Below is a small trained network, with its code and all its weights. Each question gives an input and a class and asks what happens when units are switched off, that is, made to give their printed mean instead of their output.

import numpy as np


def w(rows, s, z=0):
    codes = np.array(rows[::2]) - 128.0
    scale = np.full(codes.shape[1], s)
    scale[-1] = z or s
    return codes * scale


def norm(h):
    return h / np.sqrt((h * h).mean(-1, keepdims=True) + 1e-5)


def f(y):
    return np.maximum(y, 0)


def log_softmax(a):
    a = a - a.max(-1, keepdims=True)
    return a - np.log(np.exp(a).sum(-1, keepdims=True))


def net(x, mask):
    res = np.array(x, float).reshape(1, 8) / 4 @ E
    u = 0
    for l in range(3):
        y = f(norm(res) @ A[l][:, :-1].T + A[l][:, -1])
        res = res + np.where(mask[u : u + 4], y, B[l][:, -1]) @ B[l][:, :-1]
        u += 4
    return log_softmax(norm(res)[-1] @ U[:, :-1].T + U[:, -1])


A, B = {}, {}
E = w([
[97,171,194,35,126,90,254,167],'x0',
[147,120,152,137,133,110,130,106],'x1',
[174,136,115,74,211,144,96,150],'x2',
[124,120,130,143,146,135,141,122],'x3',
[139,114,151,139,128,133,126,154],'x4',
[187,3,43,97,90,194,202,104],'x5',
[116,118,106,128,140,100,137,134],'x6',
[125,116,129,129,133,117,130,138],'x7',
],0.0063)
A[0] = w([
[245,150,106,13,254,135,85,146,3],'0.n1',
[133,142,132,62,113,159,193,122,124],'0.n2',
[61,124,137,194,2,114,176,90,4],'0.n3',
[103,124,135,182,38,77,152,124,32],'0.n4',
],0.0099,0.0031)
B[0] = w([
[10,83,145,178,120,222,160,117,233],'0.n1',
[174,124,147,105,123,70,147,136,228],'0.n2',
[39,85,136,154,150,205,139,135,254],'0.n3',
[75,102,146,128,139,187,130,124,208],'0.n4',
],0.012,0.0067)
A[1] = w([
[79,234,170,194,170,89,67,138,32],'1.n1',
[142,181,82,117,95,146,130,121,6],'1.n2',
[173,69,68,158,95,145,157,117,152],'1.n3',
[151,120,79,196,110,145,7,96,79],'1.n4',
],0.013,0.0019)
B[1] = w([
[171,100,121,37,64,142,8,74,253],'1.n1',
[130,88,164,111,133,99,103,107,130],'1.n2',
[190,149,108,77,122,162,61,91,244],'1.n3',
[117,142,133,202,174,65,254,195,248],'1.n4',
],0.0096,0.0063)
A[2] = w([
[246,90,64,83,84,174,151,92,41],'2.n1',
[122,189,191,52,107,81,190,159,137],'2.n2',
[115,121,146,175,141,101,194,167,253],'2.n3',
[145,126,70,238,137,96,131,158,176],'2.n4',
],0.014,0.00059)
B[2] = w([
[106,159,159,113,90,84,5,114,254],'2.n1',
[197,139,71,195,159,96,193,145,209],'2.n2',
[149,183,120,127,161,116,74,128,229],'2.n3',
[164,140,139,84,130,98,231,140,206],'2.n4',
],0.012,0.0082)
U = w([
[65,93,153,149,157,213,116,132,170],'0',
[172,122,138,86,103,119,9,107,255],'1',
[203,147,120,136,178,95,165,152,34],'2',
],0.012,0.00042)

Each question gives the input, the list of numbers given to net, and the class t.
The units are the neurons (one row each of A and B). Each row of codes is followed by its name. A weight is (code - 128) times the scale printed after its matrix; where a second scale follows, it is the last column's (A, B and U).
mask holds one flag per neuron, layer by layer. A switched-off neuron (its flag False) gives its mean, the last column of its row in B, instead of its output. The means were averaged over made-up inputs and are rounded, as every weight is.
A unit's drop is (log p(t) with every unit on - log p(t) with that unit switched off) / (log p(t) with every unit on - log p(t) with every unit switched off).
The circuit of an input: a set's keep is (log p(t) with only the set's units on - log p(t) with every unit switched off) / (log p(t) with every unit on - log p(t) with every unit switched off). Starting from all 12 units, units are removed one at a time, each time the one whose removal leaves the highest keep (on an exact tie, the one counted first), for as long as the keep stays at least 0.8.
circuit, biggest first: the units of the circuit, biggest drop first
most important unit: the unit with the biggest drop
k most important neurons: the k neurons with the biggest drops, biggest first
top k neurons in layer l: the k neurons of layer l with the biggest drops, biggest first
drop when u is switched off: that unit's drop, to one decimal
input [5,-7,7,0,8,8,-6,-5], class 1: 2 most important neurons : 0.n3; 2.n1
input [-4,-4,-6,-3,-7,-5,-4,-1], class 0: most important unit : 0.n3
input [4,-1,3,8,-3,3,-3,8], class 2: top 2 neurons in layer 0 : 0.n2; 0.n3
input [7,3,-4,6,7,0,-5,2], class 2: 2 most important neurons : 0.n1; 2.n2
input [-3,-5,7,2,8,-5,4,4], class 0: 2 most important neurons : 0.n1; 2.n1
input [-6,-8,4,-4,6,-3,-4,2], class 2: 3 most important neurons : 1.n4; 0.n3; 2.n4
input [-8,6,-1,0,1,-6,-5,-6], class 2: 2 most important neurons : 1.n4; 2.n4
input [6,-5,0,5,-2,-4,-2,-2], class 2: 3 most important neurons : 2.n2; 1.n3; 0.n2
input [-7,-5,-5,-8,0,-1,-2,-6], class 2: 2 most important neurons : 1.n4; 0.n1
input [-7,7,1,-3,4,6,-7,-4], class 2: 2 most important neurons : 1.n4; 1.n1
input [1,-4,-3,-6,5,4,-7,4], class 1: top 2 neurons in layer 0 : 0.n1; 0.n2
input [3,0,1,8,-3,4,2,2], class 1: 2 most important neurons : 2.n1; 1.n4
input [4,-1,3,-8,6,3,-3,7], class 2: top 2 neurons in layer 0 : 0.n2; 0.n3
input [4,8,-5,4,-4,8,3,5], class 1: circuit, biggest first : 2.n1
input [-5,-7,7,-2,1,3,-2,8], class 0: drop when 0.n1 is switched off : 3.8
input [0,2,5,-5,1,-4,2,8], class 0: drop when 0.n1 is switched off : 2.3
input [-5,8,8,-4,-2,1,-6,4], class 0: drop when 0.n1 is switched off : 1.9
input [-5,0,4,-5,-6,3,0,-3], class 2: top 2 neurons in layer 2 : 2.n4; 2.n1
